Below are the code and all the weights of a small trained network. Each question names an input and a class and asks about switching units off, where a switched-off unit gives its printed mean instead of its output.

import numpy as np


def w(rows, s, z=0):
    codes = np.array(rows[::2]) - 128.0
    scale = np.full(codes.shape[1], s)
    scale[-1] = z or s
    return codes * scale


def f(y):
    return y / 2 * (1 + np.tanh(0.7978845608 * (y + 0.044715 * y**3)))


def log_softmax(a):
    a = a - a.max(-1, keepdims=True)
    return a - np.log(np.exp(a).sum(-1, keepdims=True))


def net(x, mask):
    res = np.array(x, float).reshape(1, 7) / 4 @ E
    y = f(res @ A[0][:, :-1].T + A[0][:, -1])
    res = res + np.where(mask, y, B[0][:, -1]) @ B[0][:, :-1]
    return log_softmax(res[-1] @ U[:, :-1].T + U[:, -1])


A, B = {}, {}
E = w([
[234,192,137,141,136,236,136],'x0',
[107,248,58,67,97,71,140],'x1',
[255,133,104,177,171,19,149],'x2',
[208,60,117,37,86,121,152],'x3',
[105,106,45,150,139,159,236],'x4',
[121,150,228,157,45,110,208],'x5',
[131,130,129,127,129,133,129],'x6',
],0.0077)
A[0] = w([
[98,101,11,100,236,140,53,173],'neuron 0',
[123,45,158,176,139,147,103,26],'neuron 1',
[199,181,131,121,132,230,171,223],'neuron 2',
[107,196,167,152,35,105,199,120],'neuron 3',
[114,198,77,78,121,97,108,80],'neuron 4',
[48,181,140,231,173,108,96,107],'neuron 5',
[123,174,104,133,102,87,145,70],'neuron 6',
[134,68,149,175,149,151,86,56],'neuron 7',
[123,117,53,133,136,153,175,161],'neuron 8',
[112,114,64,172,123,178,228,197],'neuron 9',
[139,134,160,170,63,122,160,109],'neuron 10',
[113,214,74,106,113,98,96,64],'neuron 11',
[65,61,100,123,108,63,121,253],'neuron 12',
[36,127,151,72,27,202,115,36],'neuron 13',
[141,74,166,145,200,154,139,31],'neuron 14',
[178,65,131,44,63,123,133,66],'neuron 15',
[142,58,118,27,99,101,135,104],'neuron 16',
[96,123,110,76,134,162,82,44],'neuron 17',
[80,129,168,100,122,187,148,88],'neuron 18',
[147,159,207,109,102,85,9,68],'neuron 19',
[164,164,160,111,102,143,25,127],'neuron 20',
[90,119,184,150,79,88,192,160],'neuron 21',
[193,124,142,198,107,27,147,113],'neuron 22',
[121,59,145,222,150,136,114,65],'neuron 23',
[198,126,88,169,194,94,131,93],'neuron 24',
],0.011,0.0035)
B[0] = w([
[234,140,194,75,148,123,84,255],'neuron 0',
[120,111,89,71,95,166,173,180],'neuron 1',
[58,153,134,164,63,134,50,240],'neuron 2',
[183,96,186,102,139,159,124,227],'neuron 3',
[129,77,142,79,71,160,186,193],'neuron 4',
[255,233,55,195,97,104,162,236],'neuron 5',
[90,131,107,82,111,149,136,161],'neuron 6',
[117,90,143,108,89,121,170,174],'neuron 7',
[103,96,168,157,146,36,130,189],'neuron 8',
[113,83,155,171,159,14,137,232],'neuron 9',
[202,118,166,70,192,131,100,172],'neuron 10',
[97,95,149,70,75,161,184,194],'neuron 11',
[89,146,135,151,50,125,20,243],'neuron 12',
[83,128,72,121,200,158,132,251],'neuron 13',
[97,133,136,95,74,183,176,169],'neuron 14',
[199,164,81,201,133,141,165,195],'neuron 15',
[186,201,99,206,112,136,147,200],'neuron 16',
[127,90,127,127,190,166,143,162],'neuron 17',
[140,141,73,76,158,126,108,188],'neuron 18',
[91,65,126,162,172,53,178,219],'neuron 19',
[111,64,129,170,118,43,118,198],'neuron 20',
[183,122,174,111,139,145,75,219],'neuron 21',
[34,165,76,84,196,187,105,229],'neuron 22',
[103,134,147,84,102,159,170,194],'neuron 23',
[81,121,103,85,144,167,104,212],'neuron 24',
],0.0093)
U = w([
[181,106,213,80,163,133,95,116],'0',
[59,128,41,84,222,148,128,95],'1',
[95,85,144,73,20,142,246,101],'2',
[175,165,68,202,103,119,181,122],'3',
[78,54,157,161,154,14,160,99],'4',
[108,112,138,129,104,117,104,251],'5',
[68,132,150,154,42,121,32,97],'6',
],0.012,0.013)

Each question gives the input, the list of numbers given to net, and the class t.
The units are the neurons (one row each of A and B). Each row of codes is followed by its name. A weight is (code - 128) times the scale printed after its matrix; where a second scale follows, it is the last column's (A, B and U).
mask holds one flag per neuron, in row order. A switched-off neuron (its flag False) gives its mean, the last column of its row in B, instead of its output. The means were averaged over made-up inputs and are rounded, as every weight is.
A unit's drop is (log p(t) with every unit on - log p(t) with that unit switched off) / (log p(t) with every unit on - log p(t) with every unit switched off).
The circuit of an input: a set's keep is (log p(t) with only the set's units on - log p(t) with every unit switched off) / (log p(t) with every unit on - log p(t) with every unit switched off). Starting from the 12 units with the biggest drops (on a tie, the unit counted first), units are removed one at a time, each time the one whose removal leaves the highest keep (on an exact tie, the one counted first), for as long as the keep stays at least 0.8.
circuit, biggest first: the units of the circuit, biggest drop first
unit that matters most: the unit with the biggest drop
top k neurons: the k neurons with the biggest drops, biggest first
drop when u is switched off: that unit's drop, to one decimal
input [5,8,7,6,-4,4,5], class 2: unit that matters most	neuron 4
input [5,2,-3,8,1,-6,6], class 3: top 2 neurons	neuron 15; neuron 16
input [-1,-6,-3,5,4,-3,-4], class 2: circuit, biggest first	neuron 1; neuron 14
input [-3,-3,-8,7,4,3,-2], class 1: top 2 neurons	neuron 13; neuron 5
input [1,-4,7,7,8,2,2], class 4: top 3 neurons	neuron 9; neuron 8; neuron 5
input [1,-4,-6,7,2,-8,4], class 0: top 2 neurons	neuron 0; neuron 5
input [-8,-7,8,5,1,8,0], class 0: top 4 neurons	neuron 21; neuron 10; neuron 13; neuron 2
input [-6,-2,4,-1,3,5,0], class 6: top 2 neurons	neuron 12; neuron 0
input [6,-5,7,1,-6,4,-8], class 5: top 2 neurons	neuron 13; neuron 2
input [-1,5,-6,-4,-6,-4,0], class 1: top 2 neurons	neuron 13; neuron 9
input [-2,-3,-7,2,-4,-8,8], class 0: top 2 neurons	neuron 0; neuron 22
input [3,-5,0,0,5,1,0], class 2: top 2 neurons	neuron 14; neuron 19
input [3,-4,-8,-8,4,8,8], class 0: top 4 neurons	neuron 3; neuron 21; neuron 10; neuron 22
input [8,-7,3,1,5,4,5], class 6: unit that matters most	neuron 2
input [6,-6,-6,3,-8,6,-2], class 4: top 2 neurons	neuron 19; neuron 20
input [-1,0,-4,5,6,3,6], class 4: top 3 neurons	neuron 9; neuron 5; neuron 8
input [5,3,5,5,6,-4,3], class 4: circuit, biggest first	neuron 8; neuron 9
input [-2,1,-1,-6,6,6,2], class 0: circuit, biggest first	neuron 3; neuron 21
input [3,-4,-4,-3,-8,-5,7], class 4: drop when neuron 19 is switched off	0.3
input [8,-7,5,-2,8,-4,2], class 4: drop when neuron 11 is switched off	0.1
input [6,0,3,-6,7,-6,-7], class 4: circuit, biggest first	neuron 9
input [-3,6,5,-8,8,-7,-5], class 3: drop when neuron 3 is switched off	0.5
